Below is a small trained network, with its code and all its weights. Each question gives an input and a target symbol and asks what happens when units are switched off, that is, made to give their printed mean instead of their output.

import numpy as np


def w(rows, s, z=0):
    codes = np.array(rows[::2]) - 128.0
    scale = np.full(codes.shape[1], s)
    scale[-1] = z or s
    return codes * scale


def norm(h):
    return h / np.sqrt((h * h).mean(-1, keepdims=True) + 1e-5)


def f(y):
    return np.maximum(y, 0)


def softmax(a):
    e = np.exp(a - a.max(-1, keepdims=True))
    return e / e.sum(-1, keepdims=True)


def log_softmax(a):
    a = a - a.max(-1, keepdims=True)
    return a - np.log(np.exp(a).sum(-1, keepdims=True))


def net(x, mask):
    ids = ['αβγδεζηθλμπσφω'.index(c) for c in x.split()]
    T = len(ids)
    res = E[ids] + P[:T]
    u = 0
    for l in range(2):
        r = norm(res)
        for j in range(3):
            rows = slice(2 * j, 2 * j + 2)
            q, k, v = (r @ M[l][rows].T for M in (Q, K, V))
            z = softmax(np.where(np.tri(T) > 0, q @ k.T / 2**0.5, -1e9)) @ v
            o = O[l][rows]
            res = res + np.where(mask[u + j], z, o[:, -1]) @ o[:, :-1]
        u += 3
        y = f(norm(res) @ A[l][:, :-1].T + A[l][:, -1])
        res = res + np.where(mask[u : u + 12], y, B[l][:, -1]) @ B[l][:, :-1]
        u += 12
    return log_softmax(norm(res)[-1] @ U[:, :-1].T + U[:, -1])


Q, K, V, O, A, B = {}, {}, {}, {}, {}, {}
E = w([
[101,210,48,27,173,160,111,113,102],'α',
[21,149,82,93,87,95,126,212,145],'β',
[211,170,79,65,181,166,30,139,163],'γ',
[116,143,91,119,61,188,140,233,186],'δ',
[140,205,145,20,200,131,85,84,121],'ε',
[148,189,143,85,162,75,47,176,186],'ζ',
[185,121,191,136,92,171,133,234,240],'η',
[56,153,158,134,247,107,24,169,127],'θ',
[108,187,74,64,146,73,44,151,124],'λ',
[229,158,203,59,172,131,84,118,191],'μ',
[166,128,100,61,115,255,149,167,180],'π',
[102,142,231,109,92,91,138,196,215],'σ',
[103,186,90,211,203,242,238,190,85],'φ',
[133,149,224,43,177,191,149,121,173],'ω',
],0.012)
P = w([
[183,109,159,62,39,112,189,170,28],'0',
[138,188,175,93,67,153,78,194,68],'1',
[143,71,129,70,184,85,151,219,98],'2',
[111,201,150,128,113,154,84,169,124],'3',
[121,84,116,91,208,90,146,194,137],'4',
[108,208,143,145,116,159,79,143,146],'5',
[116,88,101,100,207,89,155,168,164],'6',
[95,212,140,148,120,157,78,116,167],'7',
[113,79,90,105,217,81,168,149,181],'8',
[93,219,130,156,112,161,75,91,184],'9',
[105,81,87,102,219,75,177,112,204],'10',
[87,222,127,158,112,156,89,57,211],'11',
[96,89,75,111,207,70,182,87,234],'12',
[85,211,121,162,124,108,100,65,245],'13',
],0.012)
Q[0] = w([
[96,82,157,186,112,145,133,161,130],'L0H1',
[127,99,132,196,136,128,137,81,106],'L0H1',
[76,253,140,121,137,178,82,142,197],'L0H2',
[152,129,170,173,43,158,102,97,32],'L0H2',
[163,7,123,133,124,84,152,118,49],'L0H3',
[96,120,91,89,216,92,174,144,214],'L0H3',
],0.016)
K[0] = w([
[158,110,158,134,110,162,154,209,13],'L0H1',
[162,165,155,187,150,143,179,185,25],'L0H1',
[113,57,51,150,201,67,196,61,239],'L0H2',
[176,81,145,33,172,95,175,254,50],'L0H2',
[149,185,196,103,48,181,62,204,17],'L0H3',
[82,172,112,206,95,157,95,13,204],'L0H3',
],0.011)
V[0] = w([
[156,129,109,55,66,89,97,104,126],'L0H1',
[91,109,94,213,164,173,128,120,150],'L0H1',
[38,81,9,147,99,194,162,169,51],'L0H2',
[148,76,210,152,112,161,183,179,214],'L0H2',
[7,155,216,179,123,41,144,158,107],'L0H3',
[154,149,62,156,57,69,79,196,162],'L0H3',
],0.012)
O[0] = w([
[123,91,162,164,94,181,220,180,126,167],'L0H1',
[145,130,155,142,230,81,115,93,113,2],'L0H1',
[114,110,64,83,139,119,148,114,230,26],'L0H2',
[156,25,76,89,155,116,113,72,52,113],'L0H2',
[206,138,28,177,35,93,108,109,124,135],'L0H3',
[72,153,125,87,96,234,37,7,128,137],'L0H3',
],0.012,0.0056)
A[0] = w([
[127,125,104,192,105,111,132,150,152,86],'L0N1',
[138,78,161,64,43,151,203,127,119,44],'L0N2',
[162,74,127,99,105,156,75,69,224,128],'L0N3',
[108,163,108,136,71,85,121,115,95,164],'L0N4',
[79,2,134,66,130,157,122,49,109,127],'L0N5',
[137,188,142,167,196,50,74,70,125,3],'L0N6',
[71,81,144,91,118,43,91,148,109,241],'L0N7',
[96,68,163,129,136,108,193,146,145,107],'L0N8',
[134,181,174,111,123,145,111,108,152,32],'L0N9',
[193,159,114,56,86,129,187,119,111,7],'L0N10',
[164,99,126,125,143,167,76,172,158,169],'L0N11',
[160,61,201,164,132,79,146,139,150,221],'L0N12',
],0.012,0.0042)
B[0] = w([
[138,144,164,47,144,135,114,99,110,222],'L0N1',
[125,104,113,201,244,116,70,88,126,198],'L0N2',
[102,167,90,117,89,91,161,148,96,221],'L0N3',
[200,114,162,126,157,150,103,129,152,253],'L0N4',
[181,219,123,90,161,157,87,200,84,241],'L0N5',
[182,5,121,147,157,220,162,137,206,190],'L0N6',
[169,129,106,122,130,198,157,159,100,225],'L0N7',
[177,139,83,52,125,165,130,174,144,211],'L0N8',
[99,106,88,141,124,150,114,141,126,191],'L0N9',
[120,84,173,161,73,130,105,198,161,174],'L0N10',
[96,143,151,85,139,86,143,99,102,219],'L0N11',
[106,162,55,112,131,114,122,122,67,203],'L0N12',
],0.011,0.005)
Q[1] = w([
[157,119,106,125,114,165,91,167,126],'L1H1',
[105,99,104,152,105,82,116,103,133],'L1H1',
[153,171,117,180,164,158,171,95,137],'L1H2',
[119,84,197,84,58,109,106,147,143],'L1H2',
[69,109,114,169,174,44,43,122,131],'L1H3',
[89,110,83,164,204,61,8,159,135],'L1H3',
],0.011)
K[1] = w([
[137,100,72,138,158,110,130,61,135],'L1H1',
[135,113,115,102,70,158,111,167,123],'L1H1',
[138,108,100,156,132,75,180,102,178],'L1H2',
[106,170,203,139,66,130,118,124,109],'L1H2',
[187,93,140,137,113,96,10,218,194],'L1H3',
[246,65,128,61,123,150,68,178,167],'L1H3',
],0.011)
V[1] = w([
[90,155,115,138,126,157,173,103,48],'L1H1',
[147,173,99,118,151,141,56,185,137],'L1H1',
[67,61,93,94,80,132,82,217,119],'L1H2',
[144,168,117,249,152,163,33,169,120],'L1H2',
[183,165,254,111,30,87,22,187,163],'L1H3',
[171,108,148,143,173,67,45,149,206],'L1H3',
],0.0066)
O[1] = w([
[125,81,94,155,155,26,119,96,131,125],'L1H1',
[163,154,187,121,162,118,177,130,139,255],'L1H1',
[181,191,126,161,156,55,122,96,105,233],'L1H2',
[231,126,106,79,105,217,149,150,80,163],'L1H2',
[104,79,87,226,247,100,159,84,174,215],'L1H3',
[139,1,126,136,153,190,139,174,190,65],'L1H3',
],0.0076,0.0052)
A[1] = w([
[74,145,60,143,158,97,180,170,174,84],'L1N1',
[65,128,79,153,50,133,63,49,230,56],'L1N2',
[144,148,154,118,164,145,17,160,77,95],'L1N3',
[75,145,29,79,117,166,75,113,190,3],'L1N4',
[135,94,94,213,98,178,129,66,60,161],'L1N5',
[18,84,199,125,135,137,111,121,80,102],'L1N6',
[117,102,143,131,117,122,124,108,139,103],'L1N7',
[165,52,120,133,111,35,101,102,74,95],'L1N8',
[10,150,186,102,122,157,145,94,225,81],'L1N9',
[108,39,131,125,119,118,114,197,196,187],'L1N10',
[221,115,93,152,84,75,147,122,169,211],'L1N11',
[178,153,200,188,93,146,85,122,195,111],'L1N12',
],0.013,0.0043)
B[1] = w([
[165,135,170,101,132,77,47,83,142,196],'L1N1',
[192,105,123,148,161,196,202,90,102,157],'L1N2',
[116,160,121,135,143,71,140,93,166,253],'L1N3',
[118,148,161,156,135,73,200,127,110,187],'L1N4',
[168,144,153,74,95,125,104,137,192,186],'L1N5',
[144,104,139,43,76,93,177,64,113,176],'L1N6',
[143,114,131,167,122,101,123,125,116,128],'L1N7',
[5,130,28,141,116,150,153,118,154,149],'L1N8',
[103,94,34,122,119,121,72,156,80,198],'L1N9',
[152,142,178,102,74,147,123,152,99,174],'L1N10',
[103,138,126,14,146,119,102,150,86,254],'L1N11',
[103,193,116,119,160,134,115,139,80,235],'L1N12',
],0.015,0.0096)
U = w([
[134,81,77,157,131,82,155,183,42,49],'α',
[173,126,94,117,123,158,218,91,156,82],'β',
[21,92,149,69,122,170,126,89,92,22],'γ',
[91,196,97,120,174,62,128,82,105,162],'δ',
[150,98,214,139,119,96,137,97,20,23],'ε',
[93,151,81,193,131,209,116,121,93,75],'ζ',
[130,167,203,150,80,163,80,70,168,102],'η',
[43,154,84,136,114,133,88,200,227,44],'θ',
[151,94,130,110,247,194,135,135,179,164],'λ',
[163,78,155,67,96,38,146,149,203,82],'μ',
[149,72,61,138,60,108,52,91,103,99],'π',
[142,188,120,69,83,158,140,172,76,254],'σ',
[119,161,194,197,134,100,175,188,136,104],'φ',
[149,124,115,142,224,96,58,69,75,121],'ω',
],0.012,0.0068)

Each question gives the input, a string of symbols that net reads in full, and the target symbol t.
The units are the heads (2 rows each of Q, K, V and O) and the neurons (one row each of A and B). Each row of codes is followed by its name. A weight is (code - 128) times the scale printed after its matrix; where a second scale follows, it is the last column's (O, A, B and U).
mask holds one flag per unit, layer by layer, with each layer's heads first. A switched-off unit (its flag False) gives its mean, the last column of its rows in O or B, instead of its output. The means were averaged over made-up inputs and are rounded, as every weight is.
A unit's drop is (log p(t) with every unit on - log p(t) with that unit switched off) / (log p(t) with every unit on - log p(t) with every unit switched off).
The circuit of an input: a set's keep is (log p(t) with only the set's units on - log p(t) with every unit switched off) / (log p(t) with every unit on - log p(t) with every unit switched off). Starting from the 12 units with the biggest drops (on a tie, the unit counted first), units are removed one at a time, each time the one whose removal leaves the highest keep (on an exact tie, the one counted first), for as long as the keep stays at least 0.8.
circuit, biggest first: the units of the circuit, biggest drop first
unit that matters most: the unit with the biggest drop
k most important neurons: the k neurons with the biggest drops, biggest first
heads that matter: for each layer, one digit per head in row order, 1 if its drop is at least 0.15 and else 0, layers parted by /
input α π θ π μ ε η α π η φ ζ β, target η: unit that matters most : L0H2
input γ θ π θ π θ θ φ φ β γ δ ε η, target φ: circuit, biggest first : (L0H2; L0H3)
input ε δ φ π σ θ ζ γ, target η: heads that matter : 011 / 000
input β φ δ β ω η θ θ ε φ, target φ: circuit, biggest first : (L0H3; L1N11)
input φ ε π γ φ σ α θ ω β π ζ ω, target η: circuit, biggest first : (L0H2; L0H3; L1N11)
input ω θ α ω φ ζ α β θ θ α π ε β, target φ: circuit, biggest first : (L0H2; L0H3)
input φ μ α φ β, target μ: heads that matter : 010 / 000
input θ σ ε φ η λ, target ω: 2 most important neurons : (L0N5; L1N3)
input σ μ θ β β, target β: circuit, biggest first : (L0H3; L1N2; L0H2)
input θ γ θ γ η ω γ γ φ ζ, target μ: circuit, biggest first : (L0H2; L0H3)
input γ α φ σ λ λ θ α θ ω α γ ω, target γ: 2 most important neurons : (L1N6; L1N9)
input β ω θ ε σ φ α θ θ θ θ, target λ: circuit, biggest first : (L0H1; L0N6)
input θ θ α θ γ λ ε γ φ ω γ ε ζ ζ, target η: 2 most important neurons : (L1N5; L1N11)
input φ φ γ δ μ ζ θ α γ, target θ: 2 most important neurons : (L1N9; L1N11)
input γ θ α π σ θ β θ ω θ γ φ, target γ: heads that matter : 001 / 000
input π σ γ α ε γ λ γ β ε, target β: heads that matter : 011 / 000
input ζ η γ, target ω: heads that matter : 010 / 000
input σ η ζ δ γ α γ α, target γ: circuit, biggest first : (L0H3; L1N6)
input γ φ ω θ θ α θ, target θ: 2 most important neurons : (L1N9; L1N11)
input φ φ α θ θ σ φ α θ π θ ε ζ θ, target η: circuit, biggest first : (L0H2; L1N5; L1N11; L0H3)
input σ γ η α θ ζ σ φ σ, target μ: 4 most important neurons : (L1N1; L1N12; L0N5; L1N9)
input φ γ α λ λ γ α ζ θ μ φ ω δ, target α: circuit, biggest first : (L0H3; L0H2)
input α δ θ λ θ λ ω μ γ π φ α, target μ: circuit, biggest first : (L0H3; L0H2; L1N12)
input θ ω θ μ θ θ μ θ φ φ γ, target μ: circuit, biggest first : (L0H2; L0H3; L1N12)
input π δ δ π, target δ: heads that matter : 001 / 000
input θ θ θ μ π φ φ λ φ θ θ η θ, target ω: heads that matter : 010 / 000
input θ ε θ η θ σ λ, target π: circuit, biggest first : (L0H3)
input θ ω α ε, target θ: heads that matter : 011 / 000
input β θ φ θ σ θ θ θ α θ, target λ: heads that matter : 101 / 001
